Here is a tiny trained network, its code and every weight. The questions are about switching its units off for an input and a class, where a switched-off unit gives its printed mean instead of its output.

import numpy as np


def w(rows, s, z=0):
    codes = np.array(rows[::2]) - 128.0
    scale = np.full(codes.shape[1], s)
    scale[-1] = z or s
    return codes * scale


def norm(h):
    return h / np.sqrt((h * h).mean(-1, keepdims=True) + 1e-5)


def f(y):
    return y / 2 * (1 + np.tanh(0.7978845608 * (y + 0.044715 * y**3)))


def log_softmax(a):
    a = a - a.max(-1, keepdims=True)
    return a - np.log(np.exp(a).sum(-1, keepdims=True))


def net(x, mask):
    res = np.array(x, float).reshape(1, 2) / 4 @ E
    u = 0
    for l in range(2):
        y = f(norm(res) @ A[l][:, :-1].T + A[l][:, -1])
        res = res + np.where(mask[u : u + 9], y, B[l][:, -1]) @ B[l][:, :-1]
        u += 9
    return log_softmax(norm(res)[-1] @ U[:, :-1].T + U[:, -1])


A, B = {}, {}
E = w([
[138,193,102,106,117,155,245,127],'x0',
[55,50,252,224,208,127,5,154],'x1',
],0.0016)
A[0] = w([
[122,125,139,129,136,132,132,120,90],'L0N0',
[128,77,146,129,116,123,79,127,67],'L0N1',
[150,125,135,128,116,133,118,136,90],'L0N2',
[215,136,42,24,48,116,132,101,9],'L0N3',
[184,120,3,35,56,97,121,103,1],'L0N4',
[110,165,127,134,142,140,176,134,71],'L0N5',
[151,142,97,93,88,122,147,123,127],'L0N6',
[182,69,92,105,87,78,68,94,39],'L0N7',
[158,106,102,82,103,99,94,95,4],'L0N8',
],0.0041,0.00068)
B[0] = w([
[141,120,33,105,152,121,144,151,127],'L0N0',
[86,59,132,158,168,115,102,152,157],'L0N1',
[104,132,124,132,165,135,127,133,125],'L0N2',
[38,115,92,10,117,95,118,43,252],'L0N3',
[38,172,74,53,65,123,212,4,245],'L0N4',
[209,156,152,150,89,141,142,162,140],'L0N5',
[33,110,244,219,179,128,98,112,159],'L0N6',
[153,171,161,168,157,190,181,166,160],'L0N7',
[126,156,213,175,153,119,142,112,138],'L0N8',
],0.0022,0.0041)
A[1] = w([
[145,132,118,112,122,108,116,126,41],'L1N0',
[128,54,150,150,141,119,2,136,118],'L1N1',
[143,166,142,137,127,144,179,158,151],'L1N2',
[162,170,103,71,69,128,169,115,118],'L1N3',
[112,77,147,151,152,119,32,127,122],'L1N4',
[104,144,49,22,79,90,132,20,3],'L1N5',
[217,171,135,124,120,140,175,163,61],'L1N6',
[127,123,114,99,111,115,112,112,65],'L1N7',
[100,126,80,64,106,110,131,77,26],'L1N8',
],0.0042,0.00061)
B[1] = w([
[112,129,164,169,146,132,143,137,119],'L1N0',
[101,28,125,165,195,165,104,253,230],'L1N1',
[169,140,105,128,99,92,97,112,132],'L1N2',
[114,103,143,160,181,128,97,157,173],'L1N3',
[118,58,87,122,158,138,118,207,204],'L1N4',
[63,93,125,42,136,148,115,55,255],'L1N5',
[162,163,151,165,104,116,113,120,123],'L1N6',
[97,147,187,159,139,162,152,129,129],'L1N7',
[82,124,177,103,129,126,141,96,175],'L1N8',
],0.0037,0.005)
U = w([
[113,30,120,180,183,147,86,254,215],'0',
[254,240,135,206,67,94,132,135,6],'1',
[41,145,126,31,108,131,162,20,216],'2',
],0.0087,0.0019)

Each question gives the input, the list of numbers given to net, and the class t.
The units are the neurons (one row each of A and B). Each row of codes is followed by its name. A weight is (code - 128) times the scale printed after its matrix; where a second scale follows, it is the last column's (A, B and U).
mask holds one flag per neuron, layer by layer. A switched-off neuron (its flag False) gives its mean, the last column of its row in B, instead of its output. The means were averaged over made-up inputs and are rounded, as every weight is.
A unit's drop is (log p(t) with every unit on - log p(t) with that unit switched off) / (log p(t) with every unit on - log p(t) with every unit switched off).
unit that matters most: the unit with the biggest drop
top k neurons: the k neurons with the biggest drops, biggest first
k most important neurons of layer l: the k neurons of layer l with the biggest drops, biggest first
drop when u is switched off: that unit's drop, to one decimal
input [7,1], class 1: top 2 neurons -> [L0N3 L0N4]
input [4,2], class 1: top 2 neurons -> [L0N3 L0N4]
input [8,4], class 1: unit that matters most -> L0N3
input [-1,0], class 0: top 2 neurons -> [L0N4 L0N1]
input [8,6], class 1: 4 most important neurons of layer 0 -> [L0N3 L0N6 L0N4 L0N1]
input [8,5], class 1: 2 most important neurons of layer 1 -> [L1N5 L1N1]
input [8,1], class 1: 3 most important neurons of layer 0 -> [L0N3 L0N4 L0N5]
input [3,2], class 1: drop when L0N4 is switched off -> 1.0
input [5,1], class 1: drop when L0N4 is switched off -> 0.7
input [8,2], class 1: drop when L1N2 is switched off -> 0.0
input [7,2], class 1: drop when L0N4 is switched off -> 0.1
